Below is a small trained network, with its code and all its weights. Each question gives an input and a class and asks what happens when units are switched off, that is, made to give their printed mean instead of their output.

import numpy as np


def w(rows, s, z=0):
    codes = np.array(rows[::2]) - 128.0
    scale = np.full(codes.shape[1], s)
    scale[-1] = z or s
    return codes * scale


def norm(h):
    return h / np.sqrt((h * h).mean(-1, keepdims=True) + 1e-5)


def f(y):
    return y / 2 * (1 + np.tanh(0.7978845608 * (y + 0.044715 * y**3)))


def log_softmax(a):
    a = a - a.max(-1, keepdims=True)
    return a - np.log(np.exp(a).sum(-1, keepdims=True))


def net(x, mask):
    res = np.array(x, float).reshape(1, 8) / 4 @ E
    u = 0
    for l in range(4):
        y = f(norm(res) @ A[l][:, :-1].T + A[l][:, -1])
        res = res + np.where(mask[u : u + 6], y, B[l][:, -1]) @ B[l][:, :-1]
        u += 6
    return log_softmax(norm(res)[-1] @ U[:, :-1].T + U[:, -1])


A, B = {}, {}
E = w([
[104,134,200,158,121],'x0',
[162,105,195,237,55],'x1',
[165,113,209,86,138],'x2',
[219,237,126,145,148],'x3',
[131,122,187,81,24],'x4',
[179,134,101,121,170],'x5',
[163,68,140,69,109],'x6',
[107,148,111,133,3],'x7',
],0.0035)
A[0] = w([
[94,213,169,114,123,94],'L0N1',
[152,157,209,255,155,70],'L0N2',
[155,100,54,160,222,163],'L0N3',
[107,19,48,195,93,2],'L0N4',
[85,134,174,151,129,155],'L0N5',
[223,82,92,134,61,127],'L0N6',
],0.0066,0.0019)
B[0] = w([
[210,91,3,113,136,154],'L0N1',
[137,12,11,210,104,220],'L0N2',
[95,234,250,153,219,252],'L0N3',
[127,202,67,187,44,162],'L0N4',
[160,93,129,111,119,153],'L0N5',
[105,161,205,120,97,162],'L0N6',
],0.0061,0.003)
A[1] = w([
[139,214,135,61,135,87],'L1N1',
[147,83,115,114,255,163],'L1N2',
[113,155,93,122,148,67],'L1N3',
[119,100,76,167,134,56],'L1N4',
[98,158,136,141,204,82],'L1N5',
[140,213,91,70,130,2],'L1N6',
],0.0065,0.0026)
B[1] = w([
[59,174,116,161,73,185],'L1N1',
[59,230,221,81,214,253],'L1N2',
[38,21,144,195,102,126],'L1N3',
[69,145,96,145,1,129],'L1N4',
[144,142,188,105,128,191],'L1N5',
[66,121,56,191,76,146],'L1N6',
],0.0046,0.0029)
A[2] = w([
[222,168,154,90,127,87],'L2N1',
[132,140,89,135,254,195],'L2N2',
[182,134,122,87,85,41],'L2N3',
[83,142,79,130,174,3],'L2N4',
[225,106,81,129,165,78],'L2N5',
[82,168,104,173,188,92],'L2N6',
],0.008,0.0025)
B[2] = w([
[55,167,159,147,48,150],'L2N1',
[91,253,228,97,135,252],'L2N2',
[105,212,147,94,78,132],'L2N3',
[48,115,215,97,33,136],'L2N4',
[42,132,105,208,84,126],'L2N5',
[192,165,184,160,95,202],'L2N6',
],0.0057,0.0044)
A[3] = w([
[93,174,146,134,59,190],'L3N1',
[130,104,155,241,124,10],'L3N2',
[80,70,57,20,123,143],'L3N3',
[105,139,3,154,90,71],'L3N4',
[107,2,190,106,88,83],'L3N5',
[171,66,192,249,123,118],'L3N6',
],0.0079,0.0011)
B[3] = w([
[123,132,80,124,69,255],'L3N1',
[128,163,97,253,169,192],'L3N2',
[198,166,135,174,211,188],'L3N3',
[86,160,65,232,183,237],'L3N4',
[220,57,87,80,203,180],'L3N5',
[112,157,11,123,184,222],'L3N6',
],0.0056,0.0033)
U = w([
[116,162,145,57,15,15],'0',
[109,129,11,232,121,170],'1',
[115,221,245,114,231,253],'2',
[201,7,144,74,157,46],'3',
],0.011,0.0025)

Each question gives the input, the list of numbers given to net, and the class t.
The units are the neurons (one row each of A and B). Each row of codes is followed by its name. A weight is (code - 128) times the scale printed after its matrix; where a second scale follows, it is the last column's (A, B and U).
mask holds one flag per neuron, layer by layer. A switched-off neuron (its flag False) gives its mean, the last column of its row in B, instead of its output. The means were averaged over made-up inputs and are rounded, as every weight is.
A unit's drop is (log p(t) with every unit on - log p(t) with that unit switched off) / (log p(t) with every unit on - log p(t) with every unit switched off).
The circuit of an input: a set's keep is (log p(t) with only the set's units on - log p(t) with every unit switched off) / (log p(t) with every unit on - log p(t) with every unit switched off). Starting from the 12 units with the biggest drops (on a tie, the unit counted first), units are removed one at a time, each time the one whose removal leaves the highest keep (on an exact tie, the one counted first), for as long as the keep stays at least 0.8.
circuit, biggest first: the units of the circuit, biggest drop first
most important unit: the unit with the biggest drop
k most important neurons: the k neurons with the biggest drops, biggest first
drop of u: that unit's drop, to one decimal
input [5,-4,1,1,2,2,8,0], class 3: circuit, biggest first -> (L0N3, L2N2)
input [1,-2,4,0,0,1,0,7], class 0: most important unit -> L0N2
input [6,0,3,-8,-6,-2,4,0], class 3: circuit, biggest first -> (L0N3, L3N5)
input [-5,5,-2,-6,2,-1,-1,-8], class 1: 2 most important neurons -> (L0N4, L1N2)
input [2,-3,-3,-2,8,-5,1,-6], class 3: circuit, biggest first -> (L2N2, L3N5)
input [4,1,-8,-3,1,-5,8,-3], class 1: 2 most important neurons -> (L0N4, L2N2)
input [2,1,6,6,-3,8,-7,4], class 1: 3 most important neurons -> (L0N2, L2N5, L0N3)
input [-6,2,7,6,4,-5,-1,0], class 0: 2 most important neurons -> (L0N6, L2N3)
input [5,1,-1,7,-4,2,-2,1], class 1: 3 most important neurons -> (L0N2, L2N5, L1N4)
input [-1,-8,-4,0,7,6,-2,1], class 1: 2 most important neurons -> (L1N6, L1N1)
input [-1,4,2,0,5,0,0,-6], class 3: 2 most important neurons -> (L3N5, L0N4)
input [8,-2,5,-2,5,5,6,-4], class 3: 3 most important neurons -> (L0N3, L2N2, L3N5)
input [5,1,6,2,-2,0,7,8], class 0: 2 most important neurons -> (L2N3, L2N1)
input [8,-6,1,-6,-6,-1,2,7], class 3: 2 most important neurons -> (L3N5, L0N2)
input [-5,-4,-7,-4,1,7,-3,1], class 2: drop of L0N3 -> 1.5
input [4,7,8,-8,5,4,8,1], class 3: drop of L3N5 -> 0.1
input [1,6,6,2,-1,6,2,-2], class 1: drop of L0N2 -> 0.5
